Rows lie near named flat spaces through zero. A row that begins with a name and a colon came from that space; any other row is followed by the name of its block's space that it lies nearest.
j819_j97: [ 31   9 -17 -22 -32   3 -13   5 -23  -6  28 -47  -4  14  40  18   1  -9
 -34 -11  28  -9 -18 -23   8  20  12  21  17  15  28   7]
j427_j649: [-13  10 -26 -14   0  21 -13 -31   8  29   0  15 -20 -26  -1 -29 -13  -5
  20 -13  18  -7   9 -36   6   1 -12  31   3  17   8 -17]
j767_j616: [ 16  11  -2 -13  16  11  45  -8  -1  23 -44 -14  18  16   7 -15  -7 -10
  16  36 -13  -6   3  11  17  -6  -5 -12 -21  -4 -15  -4]
j819_j97: [-21  -8  -4  25  -7   1 -15  27 -27 -28   6  24  -4 -10  -6  25  17 -15
  15 -21 -24  10 -12  16   1  23  25  -9  -3 -11  29   8]
j767_j616: [ 20  12 -28 -24 -16  16 -23  -6 -13 -17  20 -24   2  15  22   4  -2 -17
 -28   2   7  -4  10   6   8  -6   8  13   9  10  13  13]
j767_j616: [ 52   3  -5 -13  -9  -8  -9   2 -28  -1  24 -41 -12  27  37  28 -11  -3
 -33 -44  19   0 -27   6   4  33  10  14  42   1  28  10]
j767_j616: [-21  -7 -13  -2  -3  12 -22 -16   0  -3  18  31  -7 -29  -7 -29   2  18
   3 -21   8  -8  16 -18  -4   8  -4  19  -3   1  15  -2]
j767_j616: [ 11  -1   6 -22 -21 -13 -10 -12  -5   1  16 -42  19  37  37  13  -7   5
 -28   7  10  -3  -8 -21  -8 -19 -13  12   8  14  -8  -2]
j427_j649: [  1   5   5 -19  -3  -2 -14  -9  -5 -11  -4  23  12  10   5 -18  -1  -3
   3  20 -16  -3   1  -1   8  10   8  -4 -22 -14  14   5]
j427_j649: [ 61  -9   4  -8   6  -8   1  10  10   4  43 -33 -23  27  -4  29   8   9
 -47 -17  65  23  -4   7 -11   8  -6   5  43  26 -25  -1]
j554_j300: [ 14 -27 -35 -21  -3   1 -15 -11  -6 -28  38 -11   4   9   3   7   3   5
 -25  -9  32  17  18   7  -3 -22  11  10   0  20 -21  -6]
j486_j430: [ -1  -3 -18  -3  19   7  -8 -16  -6  -2  -7  33 -12 -17 -11 -16 -13  -4
  22 -26 -13   1   4  15   8  13  13   4  -1 -13  13  -3]
j486_j430: [-13 -16   0  16  -5  19   5   8 -59 -31  14  -3  43   1  39 -10  12  40
 -13 -53 -41 -42   8  37 -22  10  15   7  -4 -30  27  23]
j767_j616: [-24 -32   5   1 -14  -9  -1  18 -41 -72  -4  11  70  35  24   5  22  14
 -20  27 -65   1  16  48   5 -11  20 -34 -46 -35  18  33]
j721_j581: [-13  -6  -6  -3  -8  12 -52  -3 -32 -22  36  60  -9  -6   2  -7  14   1
   9 -39  -6   1  -4  -6  -8  40  20  19  -2  -9  42   3]
j486_j430: [  4 -16   1 -15   4 -13  15 -16   2  20  -2  -7   7  21   7   6  -4   2
  14  11  22  14 -12 -26  -5 -13  -6   6 -13  18 -31 -29]
j554_j300: [-13   2  12  16  17  42  -4   6 -44   7  -1  72  14  10  -3 -19  33   8
  28 -19 -26  -6   9  18 -12  42   1   5 -13 -12  28   5]
j767_j616: [ 10  41  21  12  10  30  20  12 -25  32 -23 -15   7  21  20   9   3 -17
  23  -4 -29 -36 -14  22 -22  -1   3   4   5  -6  -7   0]
j721_j581: [ 30  15   5   1  15   0  18   1  16  28 -15 -18 -20   8  -8   9 -10 -12
  -2   2  16  10  -7   5   8   6 -12  -4  25   8  -9  -2]
j819_j97: [ -7   2  31  -5  20   7 -15 -15 -10  24  13  69  -3   4 -12 -28   9  19
  38 -14   4 -14 -10 -16 -32  22   5  15 -21  -8 -12 -26]
j819_j97: [ -1 -18  -8 -18 -10   7  -3 -12  -9  10  20 -10  19  44  17  16  18  -3
 -10  20  31  26   6 -29  -9 -22 -21  14  -6  40 -27 -19]
j486_j430: [ 21  -5 -39 -22 -38 -13  -6  12  -9 -47  27 -84  13   7  36  31  -7 -13
 -52  10  14  -7  -1   8  12 -32  26   1   3  11  -1  17]
j427_j649: [  1   1  -7  -1  -3  32 -12  -1 -17   1  23  14   6   7   5 -10  22  10
 -15 -10  14  -4  20  -1 -10   8 -11  16   7  13   9   7]
j427_j649: [  4 -16  -2  -8 -28 -23  -7   2 -12 -18  11 -26  11   6  29  10  -4  11
 -27  -9   4   4 -16 -23  15  19   1   3   6  -4  33  11]
j554_j300: [-34  -7  23   3 -25 -26   4   6  13 -24 -10 -16  36 -11  12 -18  -2  27
 -15  32 -30 -24   5 -12   0 -21  -5 -16 -30 -23   3  15]
j819_j97: [ 37  -2  -2 -17 -15 -48  37  19  35 -31 -21 -64   1 -25  -2  -4 -24   5
 -39  44   7  -8 -12  10  40   0  25 -36 -15 -28   3  23]
j767_j616: [ -3   2  33  -2  24   1  10 -13   8  38 -11  35   5  27 -13  -7   6   4
  34  16   5   7  -7 -12 -24  -7 -16   1 -15   9 -40 -29]
j554_j300: [-12  22  17   4 -13  -7  17  -7  41  57 -33 -38 -11  15   1  13  -7 -21
   3  45  19  21  -7 -56  12 -21 -54   3  20  37 -16 -14]
j721_j581: [ -7 -24  15   8   7  -8  30  17 -12 -12  -2  25  21  -9 -11 -10  21  24
  17  13  -1  -5  -6   5  -7  12  21 -16 -41 -15 -14  -9]
j819_j97: [  8  15   1 -17 -10  -5  12  -8   2   4 -15 -50  22  24  29   5 -16  -8
 -11  25 -13 -19  -3   2  -2 -34  -4  -1  -6   2 -19   1]
j721_j581: [  9  -4   8  -4  22   8  11 -18 -13  25  -9   6  11  33  10   3  -5   3
  16 -13  -4   5  -2   9 -15  -9 -14   6   6   7 -24 -16]
j554_j300: [-18  20  -7   4   1  16 -21 -11  17  25   9   4 -25 -12 -13   4  -4 -18
  19  -6  14  -2   5 -19 -19 -27 -11  21  14  25 -22 -19]
j554_j300: [ 17 -13  -3  -2  16 -17   5   0  -9 -16   2  -3  -1   5  -1  13 -13   0
   6 -22  -9   1 -12  32  -6  -4  26  -9  -1 -16 -15  -5]
j427_j649: [  6 -27 -12  13  -2 -13  11  24 -22 -40   3 -33  23  32  11  50   9 -11
 -20  -2 -17  26  -1  44   3 -20  14 -24   5   0 -11  13]
j554_j300: [ 15  24  -2  -3 -11 -10  -4  12  18 -21  -2 -50  -5 -12   6   7 -19  -9
 -28   9 -13 -25   2  26   3 -25  13 -10  12 -14  -2  23]
j819_j97: [  0   2  13 -11 -26 -26 -22   4  31  -3  33 -26 -13  -2  -3  12   1   4
 -24  20  40   2  -9 -39 -14 -21  -5   8   3  21 -23 -10]
j427_j649: [-16  -7   0  10  12  15  10  -5   3   0  -2  17  12 -15 -12 -24   7  23
   1  -3  -6 -11  25  12 -10 -12 -11   0  -7  -4 -11   3]
j721_j581: [  5 -15 -26 -17  15  26   0 -13 -28 -13  23  29  12  -3   0 -21  10  11
  15 -16  10 -14  15  17 -17  -6  27  15 -28   1 -20 -15]
j721_j581: [ 12 -12  23  21  40 -22  65   0  18  41 -60   9  -7  -8 -25  -5 -16   9
  38   2  -9  17 -19   9  18  21 -12 -27   0 -18 -15 -15]
j554_j300: [ 16  35  11   3 -10   0 -10  15   4   2  -6 -13 -21 -14   3   1  -9 -16
  -8  -2 -11 -20 -15   5   9  25  11  -2  17 -16  33  19]
j486_j430: [  2  -7  16  17  -3 -10  16  15   5  -9   3 -30  13   1   4   8   3  23
 -27  -5  -3  -9   6  16  -9 -13 -11 -11  14  -6  -8  15]
j819_j97: [-53 -15  48   2 -20 -24 -32   4   8 -30  22  44  40   9  -4 -18  22  33
   1  36 -26 -13   8 -19 -34 -25  -3 -10 -49 -16 -17  -1]
j486_j430: [-17  26  30  -4   5  -2 -10  -9  16  23 -19  38  -6 -10 -12 -27  -6  -4
  34  21 -20 -19 -10 -19  -7   8  -1   0 -22 -15   2  -9]
j721_j581: [  6  -5  15   6 -13 -23  20  25  26  -1   2   7 -21 -45 -26 -15  11  16
  -4  22  34  -1 -16 -33  18  39  13 -13 -17  -9  15   0]
j486_j430: [ 37 -31 -16 -22  -9  -9  29  -1 -38 -18  39 -66  32  23  47  16  -1  35
 -30 -31  34 -26 -13   8 -27 -21  28  16  -7   8 -38 -14]
j554_j300: [ -2  -8  27  -3  11 -22  27 -11  33  37 -18   9  -3   2 -17 -13  -3  15
  17  30  25  14 -10 -38   0  -2 -24  -5 -13  10 -31 -26]
j427_j649: [-14 -19  23  12   5  -6  -4   4   2   3  15  28   7  13 -13   4  19  19
   2   0  11  16   3  -9 -20  -1 -15  -2  -3   9 -18 -10]
j427_j649: [  7   2  15 -15   2  -7 -19  -8   9   0  19  11   2  22  -4   0   2   2
  -4  13  11   3   1  -4 -19 -15  -1   3  -6   6 -25 -10]
j486_j430: [ 41  11 -21  -7 -13  20  -3  26 -34 -51  33 -48  15   2  28   9   8   7
 -54 -21  -6 -38  12  60  -6  -1  38  -2  11 -19  16  39]
j721_j581: [ 16  -5 -13  -7  29  -9   1  -4  20 -10  -6  16 -17   0 -34   8 -11 -20
  15  11   4  23   6  34   3 -20  18 -16  -6  -1 -36 -11]
j721_j581: [ -2   3  -6 -13  -3 -22  -3  -9  23 -12  -9  -7  -7 -27  -7 -16 -24   0
   3  10  -7 -12  -3  -3  12  -9  15  -6 -14 -17   0   0]
j486_j430: [ -1  12  23  -4   8  15  -7 -14 -28  27  -5  29  12  28  22 -11   2   5
  22 -17 -19 -14 -13  -9 -17  21  -9  15  -2  -6  12  -8]
j554_j300: [ 35  -1 -28  -2  -2 -38  -5  15  11 -36   6 -26 -48 -59 -12  11 -37 -11
 -10 -43   7  -7 -30  22  32  35  57 -10  20 -34  38  14]
j721_j581: [ -1 -19  -9  13  25  -1  56  -8  29  40 -35  -2 -11 -24 -29 -14  -4  12
  20  11  29  23   8 -18  20  -1 -26  -8   0  16 -26 -21]
j427_j649: [-13  18  13   4  -7  11 -10  12  -5 -13 -11  12  16  13   2  -1  12 -13
   0  29 -33  -7   9  16   0  -5   0 -13 -14 -10  11  17]
j554_j300: [ -5  -9  25  10  23 -27  27  -6  20  28 -32  -6   4  26 -12  22 -13  -7
  29  15  -9  23 -17   1  -8 -26 -16 -18  -2   5 -45 -25]
j486_j430: [  7   0  -7  -4   4   9  -3  -5 -18  -6  -4  -1  10  19  14   4  -2  -6
  -3  -9 -16   2   3  18   3   3   1   0   5  -4  10   8]
j819_j97: [ -6   1 -24  -1 -23  42   0  27 -47 -48  17 -13  43  13  27   1  37  -2
 -29  18 -23 -22  28  36  -1  -7  21  -4 -26  -3  19  32]
j427_j649: [-11 -36  14  34   5 -16  20  22  -1  -6  10  -9   8   8 -12  33  19  22
 -10 -17  12  27   0   9 -15  -9 -14 -14  15  11 -22  -3]
j427_j649: [ -6   3   8 -13 -29 -29 -24 -11  16   0  25 -50  -1   5  25  15 -19   7
 -22  -5  16 -14 -15 -35 -19 -34  -7  18  13  13 -17  -9]
j767_j616: [ 20 -10 -36 -15 -28 -15 -18  -1  24 -32  24 -41 -21 -34   3  -6 -15   7
 -60  -8  33  10  14 -14  38  13  -2   5  29   3  40  29]
j486_j430: [  4 -15  19  26  27  12  13  15 -33   1  -1  46   5   8 -10   5  20  15
  22 -37 -17   4  -7  34 -16  35  10  -8   2 -18   8   0]
j486_j430: [-10 -13  -8  -4  12  15   4 -13 -17  12   9  40   0 -15  -6 -23   9  15
  30 -19  13  -7   0 -15 -11  15  11  17 -22   3  -5 -23]
j721_j581: [-10  -3   0  13   0   2  -4   9  -5  -9  -6   7   2   5  -4  13   7  -9
   0  -1 -15  13   3  12   5   3  -4  -9   6  -2  11   9]
j819_j97: [-29 -14 -14  -4 -17  -1   3 -12  -4  -6   4 -13  19 -17  16 -15  -3  19
  -1  -2   0 -15   8 -25  -3 -20  -5  12 -17   4  -2  -6]
j819_j97: [ 29  16   8  10  25  11  -9   1   0  18  -7  31 -34  -1 -17  -2  -6 -10
   5 -32  -2  11  -6  22  10  45  -3   0  36 -12  30  11]
j427_j649: [ -6 -18  -7  13   2 -17  21  13 -10 -23 -20 -17  14   0   3  20  -5  -4
   4  -2 -26   8  -7  27  12  -7  15 -22  -7 -15   1   7]
j721_j581: [ -3 -15  -6  -8  15  -5   4 -40  26  53 -13  31 -28 -14 -15 -27 -16  12
  20 -17  38  32  -2 -58  20  29 -42  22  20  21  11 -27]
j486_j430: [-35  20  31  26 -19 -27 -12  18  31 -17 -26 -16   3 -24  -6   1 -13   0
 -11  19 -50 -16  -1   6   8 -13 -12 -24   7 -29  24  31]
j767_j616: [-26   2  21  28   2  -4 -18  12  21   3  14  34 -24 -34 -33  -5  10  13
   8 -16   5  -1   3  -9 -16   8  -8   1  11  -3   2   0]
j721_j581: [ 41  11  -8 -20  17  11  17 -17   5  27 -15 -15  -7  26   6  -4 -12 -11
  -9   8  17  12   3   6  16   8 -15   2  18  10  -5  -1]
j767_j616: [  9 -16   3  27  -4 -17   9  46  10 -69  25 -29  10 -33 -21  11  12  29
 -51  -6  -9 -18  21  66  -9 -19  31 -34   2 -31  -9  40]
j554_j300: [-34 -15  41  13 -10 -22  11  11   1  -7 -20  39  28  -8  -4 -24  15  29
  12  28 -30  -4  -7 -21   6  26  -7 -21 -38 -28  24   8]
j767_j616: [ 12  18  24  -2  30  22  15 -13  -6  46  -6  26  -2  18  -5 -14   3   5
  34  -5   6 -17  -5   1 -31  -1  -7  12  -5   6 -36 -26]
j819_j97: [-21 -14 -10   7  -6 -12   4 -11  18  -4 -13 -16   6 -16   0  -8 -13  13
 -13  -1  -8   7  15  -9  15 -15 -23  -3   9  -1   8   8]
j819_j97: [ -1  25  51 -23   8 -13  -5 -16 -14  19  -1  39  15  -2  15 -43 -14  25
  46  -1 -25 -67 -34 -16 -41  12  34  12 -50 -40 -17 -25]
j554_j300: [ 16  16  27  -6   0 -20 -38  10 -36 -37  21   5  10  28  25  24 -13  -8
   6 -34 -48 -33 -33  48 -33   2  51  -5  -4 -41   5   9]
j767_j616: [-33  12  -9   7 -28   1  -2  13  -6 -18 -10 -44  22   5  21  24   1 -23
   0  26 -31 -15   1   2  -5 -46   5  -5 -14   6  -9   6]
[ -8  28 -13  28  -5  19   9  16 -24   4 -37 -33  -5  -7  22  23 -12 -31
   8 -27 -51 -15  -9  29  18  10   0  -4  31 -14  45  25]
j554_j300
[ 15  28  24  -5  -1  13   2  -3  10  50 -10   6 -17  21   2  -2   8 -14
   7  20  22   7 -13 -37   2  25 -29  11  15  21   7  -9]
j554_j300
[-17   9 -10   6 -23  -4   0  13   4 -17 -23 -23   7  -6   8  10  -1 -22
 -10  28 -26   6   2  -2  29  -2  -3 -15  -3  -5  31  22]
j767_j616
[-21  -4   5   7 -19  -4   1  18 -20 -30  -6 -12  32  10  19  11  11  -2
  -7  17 -35 -10  -1  13   0 -10  11 -14 -21 -13  12  16]
j486_j430
[-17   1 -12   6 -27   9  -2   7  -9  -6 -12 -31  18  17  24  17   9 -15
 -23  19 -14  15   9 -12  22  -4 -26  -2  12  15  30  21]
j554_j300
[-11 -14   4  -5  -6 -17  17  -9 -15   9  -7 -30  25  23  29  17  -9   5
  14  -1  -7  -5 -19 -15 -14 -26   0   5 -13   7 -26 -21]
j767_j616
[ -4  -1 -16  -3 -18  -2 -13  -5  -2  12  19 -30 -15   2  15  24  -4 -12
  -3 -16  27   7 -13 -32  -5 -10  -6  22  19  29  -4 -15]
j819_j97
[ 14  20  29  12  29  28  46  -2 -17  51 -42   8  17  27   9 -14   6   6
  26   3 -20 -16  -3  15  -8  16 -24  -4   2  -6  -8  -4]
j554_j300
[  4 -18 -37  -3   1  25 -20  -4  -9   4  27  45 -33 -15 -21  -1  22 -12
   4 -21  47  42   9 -27  21  44  -2  20  13  30  29 -10]
j554_j300
[  0 -14  11   5   4 -20  28   6   8  -4 -28  -3  15   2  -4  -3  -2   9
  -1  21 -14  11  -3   5  20   8  -5 -24 -12 -15   5   8]
j767_j616
[-24  -3  12  19  24  -8  -8 -10  -5   2 -20  56 -12 -35 -18 -24 -18  12
  43 -44 -41 -14  -9  16  -3  26  14  -2  -4 -39  24  -3]
j486_j430
[ 28  -1 -17 -13 -10 -16  -2  10  27 -32  15 -36 -11 -16 -11   2  -8  -1
 -44  19  22   4  12  17  18 -12  13 -14   7  -3  -3  20]
j554_j300
[ -3 -15   0  17  -5  18  -6  19 -26 -10  27   3  10  28   5  31  33   0
 -14 -13  11  20   7  11 -17   1  -8   3  14  21  -4   3]
j427_j649
[  6  13 -37 -42 -18 -11 -17 -20 -17 -32 -26 -20  14   5  35  -8 -35 -37
   4  21 -44 -12 -11   7  40  -1  35  -3 -27 -25  39  13]
j427_j649
[-11  35  21   1 -34   3 -30  14  -2   2   5  12 -16 -30  12 -20   4  -2
  -6   2 -11 -32 -18 -36  10  48   5  11   1 -18  64  21]
j554_j300
[  7   6  -3  -5  -3 -14  -2  -7  10  19   1  -1 -30 -29  -3  -7 -17  -1
  14 -19  22  -6 -23 -32   8  25   9  14   8  -1  14 -14]
j554_j300
[-24  -4 -10   3 -28 -13 -19  -1  13  -2  19 -38  -7  -6  11  24  -5  -6
 -12  -4  17   5  -5 -34  -8 -30 -11  15  14  25  -9  -9]
j819_j97
[ 33  12  -1  -7   7  22  -4  11 -27  -4  23  11  -6   7   5  -1  13  -1
  -5 -19  11 -17  -5  22 -13  25  25   8   3  -5   6   4]
j486_j430
[-39 -15  20  10   8 -21  -8 -16  49  16   3  21  -6 -12 -36  -8  -3  17
  13  19  16  18  15 -28 -20 -44 -32  -1  -6  17 -49 -24]
j819_j97
[ 17  -2   3  -7  21  28   7 -15 -28  22  10  28   8  16   9 -20   9  19
  11 -28  10 -12   5   6 -19  19  -3  18   1   2  -5 -11]
j486_j430
[  6   7  13  -5  17  16  19  -3  -5   8 -25  27  20  14  -4 -26   8   5
   9  26 -21  -6  13  18   7  11  -7 -13 -20 -15   3   8]
j767_j616
[-10  10  21  15 -10 -16  -3  23 -23 -29 -13   5  12 -15  15   0  -5   4
   8 -15 -54 -33 -23  25   1  25  33 -16 -14 -47  40  23]
j721_j581
[ 13 -31 -27  -7  22  37 -21  -3 -33 -16  24  73   4  46 -20  11  42 -18
   0   1  19  65  28  23  10  29  -5  -1  -2  26   8  -1]
j721_j581
[  0 -15 -17  -1  -6   4  14  -3 -14  -3  -5 -10   9  -4  13  -4   2   8
  -7  -8   3   5   3  -7  17  13  -4   3   0   2  19   4]
j554_j300
[ 34   7 -27 -10   6 -12  -5  -1  10 -11  12 -37 -32 -18  -3  17 -28 -16
 -11 -29  18  -5 -10  23   4 -10  29   4  25  -2 -10  -1]
j554_j300
[-20  -9  19   7   0 -32  20  10  -6 -24 -37   9  26 -10   4  -8 -12   6
  23  16 -54 -14 -19  16  14   8  25 -30 -39 -45  15   8]
j427_j649
[ 27  12   6 -12   0 -17 -18 -14 -19   8   2 -23  -9  26  33  21 -29 -11
  -1 -41 -13  -8 -33   5  -4  13  10  13  30 -11  17  -2]
j486_j430
[ 23   7  -7 -18  -3 -16  -8   1   8 -15  -2  26 -27 -44 -13 -33 -15   2
   2  -4   6 -12 -16  -9  32  56  35  -4 -14 -33  47  11]
j721_j581
